Below are the code and all the weights of a small trained network. Each question names an input and a target symbol and asks about switching units off, where a switched-off unit gives its printed mean instead of its output.

import numpy as np


def w(rows, s, z=0):
    codes = np.array(rows[::2]) - 128.0
    scale = np.full(codes.shape[1], s)
    scale[-1] = z or s
    return codes * scale


def norm(h):
    return h / np.sqrt((h * h).mean(-1, keepdims=True) + 1e-5)


def f(y):
    return y / 2 * (1 + np.tanh(0.7978845608 * (y + 0.044715 * y**3)))


def softmax(a):
    e = np.exp(a - a.max(-1, keepdims=True))
    return e / e.sum(-1, keepdims=True)


def log_softmax(a):
    a = a - a.max(-1, keepdims=True)
    return a - np.log(np.exp(a).sum(-1, keepdims=True))


def net(x, mask):
    ids = ['ΠΦαβγδεηθλμψω'.index(c) for c in x.split()]
    T = len(ids)
    res = E[ids] + P[:T]
    r = norm(res)
    for j in range(2):
        rows = slice(3 * j, 3 * j + 3)
        q, k, v = (r @ M[0][rows].T for M in (Q, K, V))
        z = softmax(np.where(np.tri(T) > 0, q @ k.T / 3**0.5, -1e9)) @ v
        o = O[0][rows]
        res = res + np.where(mask[j], z, o[:, -1]) @ o[:, :-1]
    y = f(norm(res) @ A[0][:, :-1].T + A[0][:, -1])
    res = res + np.where(mask[2:6], y, B[0][:, -1]) @ B[0][:, :-1]
    return log_softmax(norm(res)[-1] @ U[:, :-1].T + U[:, -1])


Q, K, V, O, A, B = {}, {}, {}, {}, {}, {}
E = w([
[5,92,161],'Π',
[121,18,119],'Φ',
[76,178,120],'α',
[101,192,24],'β',
[211,118,145],'γ',
[66,160,221],'δ',
[166,115,215],'ε',
[105,56,113],'η',
[147,18,109],'θ',
[110,224,131],'λ',
[57,110,130],'μ',
[159,172,82],'ψ',
[213,158,23],'ω',
],0.015)
P = w([
[2,165,143],'0',
[46,95,130],'1',
[85,110,115],'2',
[103,126,120],'3',
[119,137,120],'4',
[132,144,128],'5',
[142,151,125],'6',
[148,155,124],'7',
[156,160,129],'8',
],0.0047)
Q[0] = w([
[49,39,136],'h0',
[11,147,95],'h0',
[25,123,139],'h0',
[104,33,112],'h1',
[81,94,104],'h1',
[152,254,112],'h1',
],0.011)
K[0] = w([
[82,48,142],'h0',
[67,139,159],'h0',
[55,149,131],'h0',
[76,56,116],'h1',
[94,159,132],'h1',
[254,202,139],'h1',
],0.014)
V[0] = w([
[81,12,112],'h0',
[175,101,88],'h0',
[85,174,201],'h0',
[63,140,139],'h1',
[111,40,109],'h1',
[196,112,118],'h1',
],0.011)
O[0] = w([
[218,161,121,49],'h0',
[122,95,2,223],'h0',
[178,221,110,2],'h0',
[171,16,68,32],'h1',
[225,112,163,105],'h1',
[141,143,92,226],'h1',
],0.0059,0.0044)
A[0] = w([
[79,220,92,52],'n0',
[101,218,161,146],'n1',
[113,125,251,251],'n2',
[53,187,166,45],'n3',
],0.011,0.003)
B[0] = w([
[78,108,117,253],'n0',
[200,15,139,182],'n1',
[126,111,4,244],'n2',
[228,114,213,174],'n3',
],0.013,0.0035)
U = w([
[170,3,168,114],'Π',
[203,143,158,140],'Φ',
[139,186,181,217],'α',
[108,105,140,4],'β',
[109,92,142,2],'γ',
[117,106,145,22],'δ',
[133,91,128,58],'ε',
[118,111,145,39],'η',
[113,117,156,68],'θ',
[111,111,148,31],'λ',
[122,105,138,48],'μ',
[43,31,147,62],'ψ',
[77,153,67,251],'ω',
],0.015,0.0046)

Each question gives the input, a string of symbols that net reads in full, and the target symbol t.
The units are the heads (3 rows each of Q, K, V and O) and the neurons (one row each of A and B). Each row of codes is followed by its name. A weight is (code - 128) times the scale printed after its matrix; where a second scale follows, it is the last column's (O, A, B and U).
mask holds one flag per unit, heads first, then neurons. A switched-off unit (its flag False) gives its mean, the last column of its rows in O or B, instead of its output. The means were averaged over made-up inputs and are rounded, as every weight is.
A unit's drop is (log p(t) with every unit on - log p(t) with that unit switched off) / (log p(t) with every unit on - log p(t) with every unit switched off).
The circuit of an input: a set's keep is (log p(t) with only the set's units on - log p(t) with every unit switched off) / (log p(t) with every unit on - log p(t) with every unit switched off). Starting from all 6 units, units are removed one at a time, each time the one whose removal leaves the highest keep (on an exact tie, the one counted first), for as long as the keep stays at least 0.8.
units of the circuit, in order: the units of the circuit, biggest drop first
top k neurons: the k neurons with the biggest drops, biggest first
heads that matter: for each layer, one digit per head in row order, 1 if its drop is at least 0.15 and else 0, layers parted by /
drop when u is switched off: that unit's drop, to one decimal
input Π ω ω ω ω γ ω γ α, target Π: heads that matter => 00
input μ γ β ω Φ α θ γ ψ, target ψ: units of the circuit, in order => n0, h1, n1, n2
input γ γ ω Π ω ψ γ θ ψ, target ψ: heads that matter => 01
input ω Π γ Π η ψ ω ω γ, target Φ: units of the circuit, in order => n2, n1
input γ α ω λ, target Π: heads that matter => 00
input Π γ ψ Φ δ β γ η, target Π: heads that matter => 11
input ω ω Φ ε ω β ω λ, target Π: heads that matter => 00
input ψ γ γ δ, target Π: units of the circuit, in order => n1, n3
input ω ω ψ β ψ ω ε δ, target Π: units of the circuit, in order => n1
input Π Φ η α, target Π: units of the circuit, in order => h0, n1
input η λ ω Π, target ω: top 3 neurons => n2, n1, n3
input ω ω ω γ ψ γ γ, target α: drop when h1 is switched off => 1.0
input ω η μ ω γ ω γ, target Φ: drop when n1 is switched off => 1.0
input ω β Π, target ω: drop when h1 is switched off => 3.1
